Input: [139 127 131 103]
Output: 127

Input:
[[129 130 131 121 131]
 [116 133 125 140 100]]
Output: 131

Input:
[[144 125 144 146 147 129 126]
 [115 116 123 113 128 137 118]
 [126 130 152 147 151 133 105]]
Output: 147

Input:
[[ 98 144 130 138 137 147 126]
 [144 121 142 117 117 134 115]]
Output: 137

Input:
[[129 133 153 117 114]
 [138 133 125 114 115]]
Output: 153

Input: [144 101 115 148 146]
Output: 115

Input: [101 100 114 108]
Output: 100

Input: [120 104 125 134 116 117 148]
Output: 116
---
[[131 126 112 123 135 128]
 [141 123 105 123 138 106]
 [130 128 112 122 136 142]] 142

[[150 137 127 146 136]
 [124 115 130 112 110]
 [143 142 137 131 123]] 123

[[120 108 125 127 129 135]
 [115 157 126 130 121 124]
 [127 127 132 128 118 141]] 141

[[138 135 109 132 138]
 [157 125 119 135 157]
 [150 151 111 143 150]] 150

[[134 150 127 128 117 145]
 [141 154 129 128 111 149]
 [120 134 125 140 116 131]] 131

[[152 155 130 151]
 [129 129 128 127]
 [127 127 128 128]] 128

[[115 130 121 139 128 117]
 [129 115 123 104 114 127]
 [134 143 139 151 143 135]] 135

[[120 136 137 136 141 143 124]
 [119 146 132 144 153 131 120]
 [127 142 148 143 105 114 104]] 104
---
[[104 116 134 128 133 128 134]
 [132 116 129 151 107 105 144]] Out: 133

[[150 142 122 134 133 104]
 [104 106 109 136 126 149]
 [132 119 113 154 142 128]] Out: 136

[[126 153 134 126]
 [119 108 125 131]
 [132 134 120 136]] Out: 108

[[133 131 121 148]
 [135 118 104 149]] Out: 131

[[124 135 157 126 119 113]
 [130 122 148 125 121 126]] Out: 126

[[115 113 143 154]
 [109 121 121 116]] Out: 113

[[139 113 123 121 117]
 [128 132 139 137 143]
 [128 153 130 110 106]] Out: 139

[[130 142 130 154]
 [128 103 104 152]
 [145 123 110 154]] Out: 103

[[152 125 114 129 120]
 [110 130 118 145 138]
 [145 138 110 130 118]] Out: 118

[[145 131 106 130 120 124 129]
 [105 107 146 147 155 125 117]] Out: 120
---
[135 149 111 149] --> 149
[101 134 130 145 140] --> 140
[147  99 131 138] --> 138
[101 129 105 134] --> 134
[131 135 104 149 118 113 135] --> 135
[122 153 129 120] --> 120
[115 129 132 156 134] --> 134
[115 126 155 128 129 142] --> 142
---
[[120 140 149 109 127 123]
 [104 125 138 121 105 140]
 [142 121 130 117 129 142]] Out: 109

[[150 110 122 109]
 [128 154 101 156]
 [103 143 150 150]] Out: 110

[[138 129 120 127 152]
 [128 122 119 116 156]
 [134 127 117 124 118]] Out: 120

[[125 133 122 124 132 119 140]
 [133 122 120 109 153 142 145]
 [125 133 122 125 131 119 139]] Out: 132

[[132 129 103 132 112 123]
 [114 135 121 125 130 131]
 [129 131 123 112 130 138]] Out: 132

[[132 122 133 133]
 [112 138 114 124]
 [143 131 133 104]] Out: 122

[[112 116 151 115 139 134]
 [139 133 148 108 151 120]
 [106 113 157 118 132 137]] Out: 115
---
[153, 121, 140, 99, 131, 138] gives 121
[121, 136, 104, 142, 126, 114] gives 136
[147, 101, 141, 121, 116, 131] gives 101
[150, 105, 135, 148, 113, 113] gives 105
[120, 136, 145, 151, 146, 123] gives 136
[108, 150, 145, 135, 138, 135] gives 150
[155, 153, 123, 149, 119, 145] gives 153
[146, 111, 139, 108, 128, 102] gives 111
[152, 148, 108, 139, 134, 124] gives 148
[102, 114, 142, 134, 146, 114] gives 114
---
121,110,111,144,111,154,103
120,123,140,110,120,150,152
146,116,112,120,119,145,107
==> 121, 107

110,148,136,106,126
108,107,123,129,109
114,144,126,144,110
==> 110, 110

105,147,123,103,122,115 ==> 105, 115

117,157,143,145,123,123 ==> 117, 123

128,149,147,124,133
126,139,149,127,128
126,145,146,122,128
==> 128, 128

119,155,124,134,99 ==> 119, 99

127,123,134,115,153,132,135
147,106,111,111,150,157,107
==> 127, 107
---
array([122, 139, 138, 118, 125, 124, 101])
101
array([114, 125, 132, 150, 139, 124])
124
array([158, 110, 134, 119])
119
array([111, 148, 136, 107, 115])
115
array([145, 151, 150, 140])
140
array([117, 130, 118, 123, 102])
102
array([150, 126, 125, 123, 112, 137])
137
array([141, 148, 156, 130, 129, 140])
140
array([147, 156, 124, 119, 122])
122
---
137,106,151,135 | 137, 135

134,127,144,107,131,106,138 | 134, 138

119,119,151,111,113 | 119, 113

132,140,139,139,150,129 | 132, 129

111,117,111,116,114,136
140,137,142,150,121,125
127,130,139,142,113,128
| 111, 128

115,105,120,119,104,134
107,137,145,136,126,151
125,108,125,122,120,139
| 115, 139

132,125,131,141,130,151,127 | 132, 127

135,122,107,124,121,113,135
149,145,130,136,138,115,119
| 135, 119

144,141,98,135 | 144, 135

146,149,143,158,144,153 | 146, 153
---
[[130 126 141 105 130 101 134]
 [132 139 137 133 143 130 137]
 [137 125 148 104 134 106 141]]
105

[[150 154 128 111 132 113]
 [108 148 121 142 129 153]]
111

[[124 102 115 134 109]
 [100 149 128 113 121]
 [142 137 121 110 148]]
134

[137 158 127 156 154 131]
156

[[130 154 130 128 138 128]
 [131 128 131 141 130 145]
 [131 154 131 129 143 128]]
128

[[102 136 101 133 142 103 126]
 [118 129 111 126 138 116 111]]
133

[122 134 153 118]
118

[129 108 107 139 115 112 152]
139

[117 103 114 115 102 147]
115

[[127 126 132 125 128 126 118]
 [103 138 119 121 148 133 120]]
125
